Each row is followed by its class.
[ 159   84   17   38  240 -397 -241   51   28   18  -65  106 -177 -102
 -114  -26 -190 -157  333   68  -22 -129   25  -71 -161  145   -8  -67
  -33  260   55  -69 -152]	z441
[ -47 -221  -97   35 -416 -373   59   -4 -186  225 -303  300  271   12
  235  763  101 -125   49  -25   61   55  499 -102   63   56  -60  240
  168 -339   14  -64   50]	z910
[ -85  158  193  -59  252  298 -103  115  108 -287  250 -265 -106  291
 -263 -402  -81  152  -13  -95  -14  119 -248   40  -26   60   70  112
   44  269    2   36   38]	z541
[ 149   76 -307  136  415  190  -26   12  237  227   -8  -62 -253 -343
   95 -460  -42 -257 -105  157 -186  -82 -560  292  -19   51  -21 -170
 -327 -279 -146  196    6]	z830
[ -77   78  -88   33  -76  535  164  -11   66 -160   49 -346 -189   90
 -107 -288  -30   31 -166   59 -275  142 -381  108   54  -73   27 -235
  -40   16   84  -38 -104]	z213
[ 157  139  -13   60  296 -262 -169   43   75  -16  -26   37 -232 -127
 -140 -143 -207 -157  290   98  -94 -128 -130  -26 -119  107    7 -131
 -121  178   92  -14 -190]	z689
[  30 -249  180   38   52  -74 -245 -114 -218  -69   31   80   55  -26
  -26 -256  -37  -56  307 -187   87 -186  290    4 -177   16  -19  -12
  241  321  -15 -205  -98]	z441
[ -27 -155   99   49 -122  107  -31  -74 -266 -162  -13  -93   32   37
  -21 -122 -102  137   75  -97   64   10  215  -50 -135 -107   45  -17
  189  220   -1  -28 -109]	z269
[ -74  -55 -142  -14 -390 -358  -30   -2 -338  -93 -154   75   76   94
  -14  804 -198  182   51   63   44  136  617 -329 -116  -39  -56  -38
  340  260  261  -46 -262]	z541
[ -38  104 -196  190 -129  466  162  -31 -104 -152   34 -311 -131 -244
  -58 -181 -149  163  -80  205  -80  -28 -239  -82  -74 -272   52 -338
 -233   57  129   92 -306]	z589
[  88  -69  234  -16  253  -15 -175  -14  136   41  117   19  -44  216
 -138 -540  115 -211  243 -230  -86 -116 -122  229  -48  209  -17   24
  165  237  -95 -289   55]	z346
[-125 -224 -233  116 -283  324   48 -122 -294  -24  -24  -57   41 -238
   29  163  -53   -8  -67   55 -204  -98  111  -45  -36 -192 -151 -272
  110  -75  261 -105 -251]	z667
[  19  321 -128   99  155  395  143  136  261   70   53 -265 -164  -35
   -4 -518    8   35 -168   80   26   61 -599  180   91  -72  198   11
 -444 -112 -256  242  134]	z589
[  99  188 -431   84  104   58   88  117  294  273 -160   44 -221 -352
  173  -81  -40 -280 -119  201 -220  -23 -441  213  171   23   23  -76
 -433 -579  -26  172   40]	z541
[ 116 -222 -147  107  148 -198 -188 -105  -62  245  -55  205   53 -202
  156    0   19 -224  156   -3  -13 -179  152  111 -111   91 -115   -4
  107  -53  -80  -40  -38]	z346
[  24  190 -288   59  -94 -102  208  126   72  117 -289  -50  -91  -10
  166  316 -135    5 -194  180   31  287  -93  -10   24   -7  189  150
 -207 -315 -208  334   87]	z269
[  76  331 -119   76  268  300   74  153  292  101  105 -215 -194  -54
  -65 -530  -15  -60 -136   46  -51  -55 -661  207   62   24  110  -63
 -448  -61 -190  174   84]	z273
[  95  206 -128  -29  339  143  -18   57  308    6   92 -238 -299   81
 -114 -378 -111  -18 -112  102 -204  164 -466  197  -20  136   28 -112
  -74  142 -103   63    4]	z346
[  47   99 -198   63    2  -89  -48   15  -23  163   14   -6  -20 -133
   46  147 -102   76  -58  136   40  -52   20  -44  -67   18  -89 -100
  -44  178   26  104 -106]	z213
[ 115   43 -165   46  240 -264  -69  -68   55  -19  -65   54  -24 -197
  135  210 -231   96  -45  290   75  178  202  -74 -208   48  -26   34
   92    9 -133  255  -95]	z667
[-150  -82  209 -136   43    9 -218  103  -65   54  175   12   96  454
 -153 -131  139   45   15 -432   68    0   63   76  107  186  -21  303
  320  367   -8 -154  236]	z830
[-170   28   42 -261   26 -391 -346  188   63  388  181  337  106  448
 -254  453   84 -147  111 -357  -84  -86  120    5  193  369 -322  316
  392  297  232 -264  187]	z689
[  30   25   32   96  -40 -155   10   89   -4  104 -200  126   26   60
   71  -23   81 -216  213  -82   55  -12  -12   60   30   80  164  190
  -91 -190 -188   13  115]	z589
[ -56 -315  163   66 -371   53   91 -195 -270 -132 -133   19  179   75
  106  105   35   89  160  -46   26   59  488  -81 -150  -99  -10  -75
  406   86   32 -306 -187]	z910
[ 165   19  -41  112   91 -387  -70   31   12  110 -233  168  -56 -138
  102   57  -89 -243  252  136   66  -30  103    8 -144  100   71   65
 -129  -78 -155   53  -55]	z213
[-254 -157  148  179 -326  899  314 -127 -276 -429   64 -497 -109   59
 -182 -353   12  123  -35  -68 -349  -24 -296  -25    7 -386    5 -490
   13   37  418 -289 -450]	z273
[-113  -39    4   17   98  164 -111  -46  -65 -141  206  -30   -3  -64
 -140   41  -70    4   55   16 -205 -139  -23  -74   -7   26 -181 -153
  180  129  330  -96 -211]	z273
[   0  -16  212   39  212  138  -73   12   32 -213   97  -92  -12  107
  -68 -367  -52   30  121  -69   86   23  -16   12 -108   28  115  115
  106  120  -81   11  -27]	z830
[ 121   39 -208  100   55 -367   -6   44   63  261 -238  215  -52 -187
  157  306  -49 -266   72  144  -17  -16   69   10  -30  128  -18   45
 -104 -255  -53   94  -27]	z830
[-121  -13 -266   38 -143  280  176   77    3  189 -104  -88   28   61
  198   48   95  -13 -353  -41  -12  193 -175  184  142   -7   75  184
  -56 -377 -230  246  264]	z269
[ -41   14  -98  104 -288   88  134    6 -238 -175 -168 -135  -89  -56
  -71  267 -190    7   86  149  -98   63   94 -195  -96 -164   70 -159
  -15   18  180  -13 -283]	z346
[ -33   10  109  143  -15  273   39   65   39  160   43  -25  114   43
   32 -435  222 -180   91 -192   77 -207 -222  193   66   -3   68   81
 -162 -116 -154 -123  103]	z346
[-175   69 -133 -153   22   -6 -145   67  -17   22  239  -10   -4  182
 -190  457 -113  198 -236  -26 -181   89   85 -134  107  166 -257   47
  330  249  363   28  -45]	z269
[ -48  198   62  -69  402  156 -186  146  238  -97  227 -139 -115  209
 -216 -316  -80   48  -41  -49  -57   68 -333   71   19  190   15  139
   -2  176  -18  113  124]	z441
[-156  164 -293  168 -390  511  389   80  -90  -82 -196 -293 -132  -51
   45  202  -43  -24 -242  231 -208  170 -324  -59  117 -231  125 -162
 -270 -416  131  168 -139]	z213
[  11   11 -294  154 -118  -52   71   23  -21  241 -210  139  -53 -263
  138  293    4 -287   54  181 -188 -105  -79   14   52   23  -78  -96
 -157 -402  105   15 -101]	z910
[ 174 -172  197  101  150 -116  -40 -138   -1  -60 -112   73  -14  -60
  100 -354  -16 -135  296   12   25  -55  154   95 -232   52   52  -94
  148   96 -191 -198 -139]	z273
[  39  191  -84   59  351  447 -123  109  201  -68  277 -288 -306 -134
 -284 -492 -137  -40   12   57 -227 -261 -669  101  -44   -1  -50 -374
 -327  223  196  -69 -208]	z441
[ -81 -165  254  123   39  488  -69  -55 -146 -206  120 -169  -18   51
 -157 -738   90 -113  247 -277  -92 -229 -192  159  -50  -83   93  -99
   -4  124    8 -237  -66]	z589
[   7   48  133   15    6  203   11  -39  -30 -338   91 -370 -180  230
 -208 -325 -176  221   35   29  -59  200  -78  -34 -148  -79  101 -177
  174  460   49  -79 -218]	z346
[  59  -61  167   82 -186 -236   91   34 -187 -116 -300   59  108  124
  129  106  -73   26  183  -42  304  183  391  -97 -164  -52  270  259
   54  -15 -270   43   -2]	z830
[ 171  200 -256   -1  591 -174 -242   64  373  151  125   83 -217 -241
  -39  -96 -189 -112  -12  257 -180  -44 -312   96  -51  233 -120  -64
 -147  -33  -20  251  -15]	z589
[ 137  275 -122   -6  385 -108 -167  155  320  250  101   -3 -125  -21
  -38 -305  -46  -50  -16   23   61  -53 -383  158   24  201   25   87
 -238  139 -204  172  170]	z441
[ 152  -81   60  -40  213 -366 -259  -92 -111  -89   58   60  -65  -37
  -60  -89 -254  132  209   12  112  -16  286  -85 -257   72  -27  -23
  234  509  -42   26 -159]	z273
[-131 -143   43   91 -105  285    7  -37  -86  -39   37   29  163  -60
   56   40  110  -97   22  -39 -106 -106   93   23   41  -18 -107   22
  140 -249  137 -136  -39]	z541
[ 122  191 -410  120  122  -72   49   33  148  288  -60   28  -97 -356
  159  126 -115  -28 -142  293  -39  -45 -238   38  -15   12  -70 -150
 -288 -145  -76  264  -62]	z273
[ -19   74    2 -122  282 -167 -316   61   81  -62  275   44  -87   96
 -271  163 -187   84   32   20 -168  -51   60 -107  -32  197 -233  -22
  260  398  328  -51 -138]	z667
[-186  111  -33 -171   57  228 -181  115   17  -52  332 -210  -83  444
 -325  -35  -17  190 -156 -260 -130   78 -195   16  139  134  -84   77
  229  486  176  -40   94]	z346
[   8  153  -45   13  221   72   27   98  187  -36   18 -116  -35  103
   65 -105  -40   83 -146   99   93  233 -129   56  -16   81  123  222
  -29  -74 -228  258  137]	z541
[ 116  206  134  -11  254 -415 -117  216  237  191 -163  163  -41  225
   31 -169   18 -237  186 -107  173   65 -114  162   -4  265  218  393
 -149  -59 -391   80  303]	z667
[   7  -72 -294   59  -32  145  -71 -104 -147  -72   46 -129 -151 -246
  -51  149 -230  111  -69  219 -198  -10   43  -90 -121 -121 -174 -328
   60  164  276   17 -313]	z541
[  59  153 -121   80  445  195 -103   37  254  -49  166 -127 -229 -156
 -114 -362 -121  -96   -5  201 -196  -24 -444  113  -30   94  -19 -111
 -169  -33   37  157  -99]	z589
[  81 -127   64  -12  239 -328 -293  -25  -64  126   56  198   39   26
    7  -97   -3 -111  224 -159   47 -156  208   68 -115  197 -113   95
  238  300  -80  -92   32]	z273
[   9 -125 -345  126   85  238  -42 -121  -59  119   21  -29 -156 -382
   31  -37  -91 -141  -55  126 -293 -181 -198   57  -39  -81 -181 -355
  -64 -120  227   -8 -247]	z830
[ -22 -211  -56  112 -138  -31   28 -167 -243 -154  -98   41  124 -222
  129  381 -179  128    3  189   32   58  490 -218 -225 -138 -100  -98
  272  -55  131   41 -292]	z830
[  50   47  -63  -39   44  -95   12  -37   57  -30  -59 -138 -130  141
   14   44 -132  131  -84  110  -52  254   46    5 -113   68   12  -44
  184  257  -86   40  -46]	z213
[  98  287  138  -47  293  -89  -65  221  275  208   30  -45    8  307
   27 -412  117    7 -125 -234  273   85 -252  193   96  157  207  355
 -195  125 -432  190  382]	z830
[ 118  -92 -139  134  134   60   20 -101  -58  -18 -105 -107 -122 -213
  128 -220 -107    1  -11  116   44   71  -55   57 -168  -86   80  -82
  -75   -7 -192  161  -83]	z830
[-137   33  239 -150  -88 -275 -240  150 -116  -66   99   72   38  484
 -257  189   15   57  198 -295   71   40  221 -115   69  185   -5  256
  283  460  142 -206   64]	z910
[-115   31   11  -54 -197 -223  -32  174  -79  128  -96  127   89  299
  -28  364   70  -52   12 -207   55   92  156  -34  120  172   31  314
  135    0  -31  -35  178]	z269
[  90  -95 -166  202 -136    3   49  -65 -117  142 -110   92   94 -328
  138   73    7  -78   84  146   43 -158  127  -24  -95 -105  -48 -152
 -123 -134  -14   -7 -183]	z589
[-146   22 -291  -25 -348 -233  113   96  -93  222 -189  129   70   74
  127  812  -25   45 -146  111  -36  193  237 -134  108   51  -71  139
  121 -176  110  100   15]	z910
[  97   31 -161  189  374  294  -51  -45  175  -17   90  -77 -160 -410
   -8 -357  -96 -261   43  254 -279 -201 -371  132  -85    9 -111 -261
 -217 -276  106   54 -221]	z346
[ -32  -96  -48  -41 -152 -191    1  -53 -216 -121 -101  -52  103  168
  110  302 -181  314  -87    9  227  303  437 -150 -150  -55  100  181
  309  270 -158  182  -12]	z273
[  58  304  -66   30  274  112  -37  159  220   14   43 -160 -311   26
 -204 -343  -92 -205   84   40 -225  -67 -587  134   35  113   74  -83
 -334   42   22   41  -14]	z213
[ 327  158   37  105  660 -377 -275  -62  189   -1   57    3 -304 -277
   -8 -531 -316  -92  294  148  127 -121 -100  121 -371  190   64  -74
 -139  369 -315  201 -145]	z667
[  69  159  111  -36  296 -122  -43  108  145 -107   12  -94  -16  254
   27 -147 -105  200 -102  -14  213  305    8   24  -75  147  196  376
   76  110 -344  306  203]	z269
[ 141  162 -187  132  374  -78 -169   55  162  107   34   15 -318 -303
 -169 -214 -134 -371  243  149 -328 -285 -432   87  -56  139 -114 -292
 -300   -6  197  -58 -232]	z346
[   8   96 -193   23  -43 -304    3  131   39  212 -174  101  -23  109
   73  393  -10 -147   -8   16    9  102   29    9   39  132   42  187
  -30 -149 -104  132  109]	z346
[-144   20 -153   81    2  593   81    8  -49 -132  132 -300 -158    5
 -107 -312  -21   22 -135  -23 -217  -22 -446   87   73 -131    7 -212
 -111  -16  128   50  -91]	z273
[ 155   45  331  -83  450 -141 -378   23   -1 -278  195 -160 -217  220
 -306 -663 -246  146  307 -153  141   -8  -26   -2 -260  126  134   34
  138  808 -109  -67  -75]	z441
[-106  178 -238  -47 -175  -34  156  233  114  237 -145   26   -2  217
   73  347   84  -99 -238  -68  -36  202 -173   83  230  130   99  288
  -89 -322 -129  169  280]	z269
[ -39  -78  -65   47   55   77  -57 -100 -133 -167   88  -48   -8 -156
  -49  186 -157  100  -33  126 -119  -14  188 -143 -126  -49 -156 -171
  203  112  262   -8 -265]	z830
[ -71  153 -404   47 -190  -79  164  149   84  287 -210   98  -39  -74
  124  485    0 -147 -150  152 -143  112 -136   15  169   78   24   78
 -152 -418    6  201   89]	z589
[-107   62  168 -104  123  -46 -131   94   32 -101  112  -52  110  384
  -82   41  -28  182  -39 -163  159  188  144  -42  -22  161   53  343
  290  250 -108   73  190]	z441
